Below are the code and all the weights of a small trained network. Each question names an input and a class and asks about switching units off, where a switched-off unit gives its printed mean instead of its output.

import numpy as np


def w(rows, s, z=0):
    codes = np.array(rows[::2]) - 128.0
    scale = np.full(codes.shape[1], s)
    scale[-1] = z or s
    return codes * scale


def norm(h):
    return h / np.sqrt((h * h).mean(-1, keepdims=True) + 1e-5)


def f(y):
    return y / 2 * (1 + np.tanh(0.7978845608 * (y + 0.044715 * y**3)))


def log_softmax(a):
    a = a - a.max(-1, keepdims=True)
    return a - np.log(np.exp(a).sum(-1, keepdims=True))


def net(x, mask):
    res = np.array(x, float).reshape(1, 6) / 4 @ E
    u = 0
    for l in range(2):
        y = f(norm(res) @ A[l][:, :-1].T + A[l][:, -1])
        res = res + np.where(mask[u : u + 7], y, B[l][:, -1]) @ B[l][:, :-1]
        u += 7
    return log_softmax(norm(res)[-1] @ U[:, :-1].T + U[:, -1])


A, B = {}, {}
E = w([
[122,132,128,127,119,118,119,124,128,117,130],'x0',
[142,124,127,126,120,134,138,124,125,117,128],'x1',
[235,69,131,234,172,79,46,49,38,173,67],'x2',
[174,173,80,102,242,3,207,198,113,82,50],'x3',
[132,132,123,131,130,124,137,122,135,145,145],'x4',
[164,161,242,153,223,139,113,110,137,18,229],'x5',
],0.012)
A[0] = w([
[93,113,35,114,98,129,133,159,143,200,66,2],'L0N0',
[69,72,144,118,66,254,106,91,121,154,216,138],'L0N1',
[89,115,66,155,89,112,193,212,163,112,79,106],'L0N2',
[69,192,119,61,135,84,239,220,165,92,150,87],'L0N3',
[29,178,173,41,61,180,162,187,176,121,201,130],'L0N4',
[174,81,132,236,152,43,131,102,126,141,88,40],'L0N5',
[154,73,142,127,121,176,18,11,54,207,164,174],'L0N6',
],0.0074,0.0089)
B[0] = w([
[181,128,175,164,190,113,115,131,124,116,247,151],'L0N0',
[179,161,90,42,184,76,88,127,139,117,103,225],'L0N1',
[92,216,56,105,98,180,167,119,143,150,92,161],'L0N2',
[125,129,176,190,82,63,176,119,151,126,114,200],'L0N3',
[194,100,139,97,185,162,106,97,101,152,123,226],'L0N4',
[140,181,102,67,165,148,62,173,137,163,107,162],'L0N5',
[106,121,143,195,52,152,139,46,159,65,130,253],'L0N6',
],0.012)
A[1] = w([
[146,189,91,97,207,127,85,46,104,103,86,175],'L1N0',
[66,134,116,143,73,140,160,233,127,160,125,34],'L1N1',
[137,99,14,72,60,121,132,83,162,211,10,150],'L1N2',
[113,154,189,156,153,103,167,223,158,116,139,1],'L1N3',
[158,136,89,184,176,49,117,128,58,126,84,85],'L1N4',
[95,111,106,9,88,226,124,138,136,126,233,107],'L1N5',
[54,134,157,151,99,89,247,223,134,117,175,115],'L1N6',
],0.011,0.0092)
B[1] = w([
[146,84,144,89,141,164,182,206,148,165,160,242],'L1N0',
[163,184,140,106,132,192,206,112,194,124,83,135],'L1N1',
[7,154,49,152,112,45,81,147,49,141,62,247],'L1N2',
[131,144,195,106,166,56,124,39,54,124,202,146],'L1N3',
[153,143,155,36,166,163,122,179,147,159,175,170],'L1N4',
[172,125,122,116,229,88,135,230,85,188,119,173],'L1N5',
[149,189,113,189,99,169,158,57,181,80,101,179],'L1N6',
],0.015,0.014)
U = w([
[80,98,24,41,209,40,52,234,29,237,54,222],'0',
[241,48,219,24,234,198,175,204,202,151,227,224],'1',
[30,239,19,169,14,131,241,106,188,129,15,53],'2',
[200,217,238,163,165,64,233,6,192,21,201,2],'3',
[15,36,41,229,11,72,9,34,52,109,62,102],'4',
[225,13,237,217,102,241,45,23,220,31,240,38],'5',
],0.016,0.0062)

Each question gives the input, the list of numbers given to net, and the class t.
The units are the neurons (one row each of A and B). Each row of codes is followed by its name. A weight is (code - 128) times the scale printed after its matrix; where a second scale follows, it is the last column's (A, B and U).
mask holds one flag per neuron, layer by layer. A switched-off neuron (its flag False) gives its mean, the last column of its row in B, instead of its output. The means were averaged over made-up inputs and are rounded, as every weight is.
A unit's drop is (log p(t) with every unit on - log p(t) with that unit switched off) / (log p(t) with every unit on - log p(t) with every unit switched off).
The circuit of an input: a set's keep is (log p(t) with only the set's units on - log p(t) with every unit switched off) / (log p(t) with every unit on - log p(t) with every unit switched off). Starting from the 12 units with the biggest drops (on a tie, the unit counted first), units are removed one at a time, each time the one whose removal leaves the highest keep (on an exact tie, the one counted first), for as long as the keep stays at least 0.8.
circuit, biggest first: the units of the circuit, biggest drop first
most important unit: the unit with the biggest drop
top k neurons: the k neurons with the biggest drops, biggest first
k most important neurons of layer l: the k neurons of layer l with the biggest drops, biggest first
drop when u is switched off: that unit's drop, to one decimal
input [7,8,-3,4,6,-1], class 2: top neuron => (L0N2)
input [-4,-5,0,3,-2,-4], class 2: top 3 neurons => (L0N2, L0N4, L0N1)
input [-8,-4,-2,3,5,0], class 2: 2 most important neurons of layer 0 => (L0N2, L0N0)
input [-4,-1,0,6,5,1], class 3: 2 most important neurons of layer 0 => (L0N4, L0N1)
input [-7,5,-8,1,8,7], class 3: top 3 neurons => (L0N3, L1N0, L0N1)
input [-7,6,-4,2,-3,-3], class 2: top 2 neurons => (L0N3, L0N2)
input [0,0,5,0,0,-7], class 4: top 2 neurons => (L0N1, L0N6)
input [-3,0,6,0,-2,-6], class 4: top 2 neurons => (L0N1, L0N6)
input [-6,5,0,0,-8,3], class 1: 2 most important neurons of layer 0 => (L0N3, L0N6)
input [-2,-7,0,7,4,-4], class 2: 2 most important neurons of layer 0 => (L0N4, L0N1)
input [0,1,-4,-5,5,0], class 0: top 2 neurons => (L0N0, L0N1)
input [-6,8,2,-4,1,0], class 4: 4 most important neurons of layer 0 => (L0N6, L0N0, L0N1, L0N4)
input [0,-8,4,-1,7,3], class 5: circuit, biggest first => (L1N2, L0N6)
input [1,-7,7,-6,-6,1], class 5: circuit, biggest first => (L1N2)
input [-8,-1,5,0,-4,8], class 5: top 2 neurons => (L0N1, L1N5)
input [1,8,1,0,6,-6], class 4: circuit, biggest first => (L0N1, L1N0)
input [-6,3,2,-7,-7,1], class 5: top 3 neurons => (L0N6, L1N2, L0N2)
input [5,8,-7,1,-1,1], class 3: top 2 neurons => (L0N3, L1N2)
input [6,8,-1,0,6,6], class 1: top 3 neurons => (L1N2, L0N6, L0N3)
input [8,-1,-2,-3,-4,6], class 1: most important unit => L1N2
input [-6,-5,2,2,-2,1], class 1: top 2 neurons => (L1N2, L0N2)
input [-6,-7,8,-1,-1,3], class 5: top 3 neurons => (L0N6, L1N2, L0N1)
input [-5,4,0,-6,-3,-1], class 0: 2 most important neurons of layer 0 => (L0N1, L0N3)
input [-6,-8,-2,0,4,2], class 1: top 2 neurons => (L0N4, L1N2)
input [5,-1,8,-5,-7,1], class 5: top 2 neurons => (L1N2, L0N2)
input [-2,-8,7,-1,-7,3], class 5: 2 most important neurons of layer 0 => (L0N6, L0N1)
input [-7,-6,-1,4,-7,-1], class 2: most important unit => L0N2
input [8,5,4,-2,6,4], class 5: drop when L1N2 is switched off => 2.0
input [-8,4,-8,2,-7,5], class 3: drop when L0N6 is switched off => 0.0
